Below is a small trained network, with its code and all its weights. Each question gives an input and a class and asks what happens when units are switched off, that is, made to give their printed mean instead of their output.

import numpy as np


def w(rows, s, z=0):
    codes = np.array(rows[::2]) - 128.0
    scale = np.full(codes.shape[1], s)
    scale[-1] = z or s
    return codes * scale


def f(y):
    return y / 2 * (1 + np.tanh(0.7978845608 * (y + 0.044715 * y**3)))


def log_softmax(a):
    a = a - a.max(-1, keepdims=True)
    return a - np.log(np.exp(a).sum(-1, keepdims=True))


def net(x, mask):
    res = np.array(x, float).reshape(1, 6) / 4 @ E
    y = f(res @ A[0][:, :-1].T + A[0][:, -1])
    res = res + np.where(mask, y, B[0][:, -1]) @ B[0][:, :-1]
    return log_softmax(res[-1] @ U[:, :-1].T + U[:, -1])


A, B = {}, {}
E = w([
[129,177,26,221,104,117,93,156,206,116],'x0',
[147,160,159,148,237,65,2,78,124,69],'x1',
[102,54,201,113,133,134,43,159,189,18],'x2',
[73,83,45,105,183,118,160,35,172,238],'x3',
[221,155,88,105,139,11,148,125,111,129],'x4',
[52,139,69,195,121,147,110,171,39,172],'x5',
],0.0073)
A[0] = w([
[79,99,70,110,154,37,130,45,111,185,142],'n1',
[67,178,107,181,158,137,145,87,103,169,208],'n2',
[143,72,205,39,103,150,175,132,122,114,88],'n3',
[60,94,220,152,196,138,65,128,101,69,89],'n4',
[52,114,73,157,99,229,217,129,18,214,198],'n5',
[189,201,171,136,40,62,101,254,38,104,252],'n6',
[165,85,166,74,196,108,153,155,114,163,70],'n7',
[168,200,136,125,173,90,60,111,95,150,139],'n8',
[130,72,162,175,103,151,34,186,187,22,210],'n9',
[69,54,116,98,46,188,196,180,193,154,169],'n10',
[63,52,207,134,161,113,3,139,83,107,124],'n11',
[188,105,156,78,138,102,160,109,74,179,81],'n12',
[133,58,53,68,123,48,106,128,130,212,178],'n13',
[104,133,153,111,154,145,24,128,144,100,223],'n14',
[113,173,74,176,135,121,43,121,188,144,44],'n15',
],0.0078,0.0039)
B[0] = w([
[126,143,51,167,157,36,132,196,238,102,192],'n1',
[61,148,135,193,68,98,100,179,134,173,186],'n2',
[112,111,188,75,100,243,157,27,65,152,177],'n3',
[105,73,125,92,189,120,33,86,95,84,188],'n4',
[24,155,240,230,50,196,123,179,93,205,243],'n5',
[146,254,60,172,170,75,148,240,187,88,249],'n6',
[160,134,129,99,81,160,206,83,200,122,148],'n7',
[108,67,114,128,200,106,90,133,96,81,177],'n8',
[98,199,161,224,126,140,106,219,108,195,241],'n9',
[24,68,93,143,184,162,20,118,74,115,212],'n10',
[88,81,117,40,222,155,5,84,120,56,197],'n11',
[142,170,155,130,76,136,215,109,95,114,158],'n12',
[164,110,39,161,199,60,121,116,186,96,183],'n13',
[102,63,147,203,144,166,79,108,82,179,193],'n14',
[54,110,152,151,91,184,144,82,45,191,172],'n15',
],0.0078,0.012)
U = w([
[79,189,126,213,64,148,141,192,131,206,158],'0',
[62,38,140,76,137,207,65,22,89,143,200],'1',
[203,181,217,84,44,124,212,107,97,122,47],'2',
[180,144,17,121,193,33,103,150,166,51,192],'3',
[207,86,126,8,104,116,206,1,136,135,2],'4',
],0.0084,0.0053)

Each question gives the input, the list of numbers given to net, and the class t.
The units are the neurons (one row each of A and B). Each row of codes is followed by its name. A weight is (code - 128) times the scale printed after its matrix; where a second scale follows, it is the last column's (A, B and U).
mask holds one flag per neuron, in row order. A switched-off neuron (its flag False) gives its mean, the last column of its row in B, instead of its output. The means were averaged over made-up inputs and are rounded, as every weight is.
A unit's drop is (log p(t) with every unit on - log p(t) with that unit switched off) / (log p(t) with every unit on - log p(t) with every unit switched off).
most important unit: the unit with the biggest drop
top k neurons: the k neurons with the biggest drops, biggest first
drop when u is switched off: that unit's drop, to one decimal
input [0,3,6,-4,-7,3], class 1: most important unit => n11
input [-2,1,-2,-4,5,-5], class 3: top 2 neurons => [n5 n6]
input [8,7,-1,-5,2,-7], class 0: top 2 neurons => [n9 n15]
input [0,-4,7,5,4,0], class 3: top 3 neurons => [n5 n13 n15]
input [-8,1,-4,1,8,3], class 3: top 2 neurons => [n13 n1]
input [0,-8,5,-7,-6,-7], class 1: top 3 neurons => [n3 n10 n5]
input [-3,-4,2,-7,-3,-7], class 1: top 2 neurons => [n3 n5]
input [-2,8,-2,6,-2,-8], class 3: top 2 neurons => [n1 n5]
input [-3,-7,5,8,-1,-1], class 1: drop when n10 is switched off => 0.4
input [-8,2,-6,7,-3,-3], class 0: drop when n5 is switched off => 0.2
input [7,7,3,3,-6,6], class 1: drop when n11 is switched off => 0.1
